Below are the code and all the weights of a small trained network. Each question names an input and a class and asks about switching units off, where a switched-off unit gives its printed mean instead of its output.

import numpy as np


def w(rows, s, z=0):
    codes = np.array(rows[::2]) - 128.0
    scale = np.full(codes.shape[1], s)
    scale[-1] = z or s
    return codes * scale


def norm(h):
    return h / np.sqrt((h * h).mean(-1, keepdims=True) + 1e-5)


def f(y):
    return np.maximum(y, 0)


def log_softmax(a):
    a = a - a.max(-1, keepdims=True)
    return a - np.log(np.exp(a).sum(-1, keepdims=True))


def net(x, mask):
    res = np.array(x, float).reshape(1, 6) / 4 @ E
    u = 0
    for l in range(2):
        y = f(norm(res) @ A[l][:, :-1].T + A[l][:, -1])
        res = res + np.where(mask[u : u + 5], y, B[l][:, -1]) @ B[l][:, :-1]
        u += 5
    return log_softmax(norm(res)[-1] @ U[:, :-1].T + U[:, -1])


A, B = {}, {}
E = w([
[160,91,160,141,143,118,120,112],'x0',
[163,92,71,140,96,132,116,89],'x1',
[189,113,157,130,229,106,167,121],'x2',
[160,114,143,183,69,218,80,131],'x3',
[193,129,163,125,142,116,119,100],'x4',
[100,95,161,130,122,156,174,247],'x5',
],0.015)
A[0] = w([
[157,116,123,66,224,86,131,70,47],'0.n0',
[90,159,72,152,103,135,94,83,22],'0.n1',
[74,153,27,132,52,120,129,78,40],'0.n2',
[214,129,99,195,140,150,108,130,37],'0.n3',
[183,133,107,90,254,36,132,34,3],'0.n4',
],0.0092,0.0065)
B[0] = w([
[129,135,107,224,146,40,191,111,213],'0.n0',
[129,140,115,85,104,90,93,104,175],'0.n1',
[81,99,36,53,165,135,71,107,227],'0.n2',
[125,86,183,154,117,142,146,110,173],'0.n3',
[176,129,110,156,244,4,231,46,254],'0.n4',
],0.011,0.0058)
A[1] = w([
[169,191,164,104,152,89,103,84,83],'1.n0',
[69,114,159,105,130,104,166,252,29],'1.n1',
[138,146,103,135,69,140,140,141,84],'1.n2',
[91,143,127,141,146,104,178,219,35],'1.n3',
[225,108,140,185,80,178,125,136,2],'1.n4',
],0.013,0.0042)
B[1] = w([
[162,193,86,253,76,120,203,174,199],'1.n0',
[35,218,132,54,235,113,181,240,253],'1.n1',
[197,83,80,29,177,44,101,78,165],'1.n2',
[68,186,212,8,137,108,200,234,217],'1.n3',
[152,12,235,88,174,207,69,56,201],'1.n4',
],0.0076,0.0072)
U = w([
[142,206,151,173,69,140,100,148,1],'0',
[82,130,51,72,67,137,51,123,114],'1',
[177,138,114,149,166,67,182,99,189],'2',
[170,68,174,119,117,189,82,127,136],'3',
[89,154,147,72,151,138,160,250,153],'4',
],0.021,0.006)

Each question gives the input, the list of numbers given to net, and the class t.
The units are the neurons (one row each of A and B). Each row of codes is followed by its name. A weight is (code - 128) times the scale printed after its matrix; where a second scale follows, it is the last column's (A, B and U).
mask holds one flag per neuron, layer by layer. A switched-off neuron (its flag False) gives its mean, the last column of its row in B, instead of its output. The means were averaged over made-up inputs and are rounded, as every weight is.
A unit's drop is (log p(t) with every unit on - log p(t) with that unit switched off) / (log p(t) with every unit on - log p(t) with every unit switched off).
The circuit of an input: a set's keep is (log p(t) with only the set's units on - log p(t) with every unit switched off) / (log p(t) with every unit on - log p(t) with every unit switched off). Starting from all 10 units, units are removed one at a time, each time the one whose removal leaves the highest keep (on an exact tie, the one counted first), for as long as the keep stays at least 0.8.
units of the circuit, in order: the units of the circuit, biggest drop first
k most important neurons: the k neurons with the biggest drops, biggest first
k most important neurons of layer l: the k neurons of layer l with the biggest drops, biggest first
drop of u: that unit's drop, to one decimal
input [-7,-1,-8,7,6,5], class 1: 4 most important neurons => (0.n4 1.n2 0.n3 1.n3)
input [-1,0,-8,0,-7,3], class 1: units of the circuit, in order => (0.n2)
input [3,-8,4,7,-8,-3], class 3: units of the circuit, in order => (0.n4 1.n1)
input [-3,7,-5,-1,8,-6], class 1: 2 most important neurons => (0.n2 0.n0)
input [-2,0,-4,1,5,2], class 3: 2 most important neurons => (0.n2 1.n4)
input [3,-8,-4,-1,-6,-4], class 1: 2 most important neurons of layer 1 => (1.n3 1.n1)
input [2,-2,2,2,4,3], class 3: 2 most important neurons => (1.n4 0.n4)
input [2,4,-8,8,2,1], class 3: 2 most important neurons => (1.n4 1.n1)
input [-6,6,-6,-8,2,3], class 1: drop of 0.n2 => 0.6
input [4,-5,5,4,0,0], class 3: drop of 0.n4 => 0.6
input [4,4,5,1,-5,3], class 4: drop of 1.n4 => -0.1
input [-4,-8,5,8,7,-3], class 3: drop of 0.n4 => 0.2
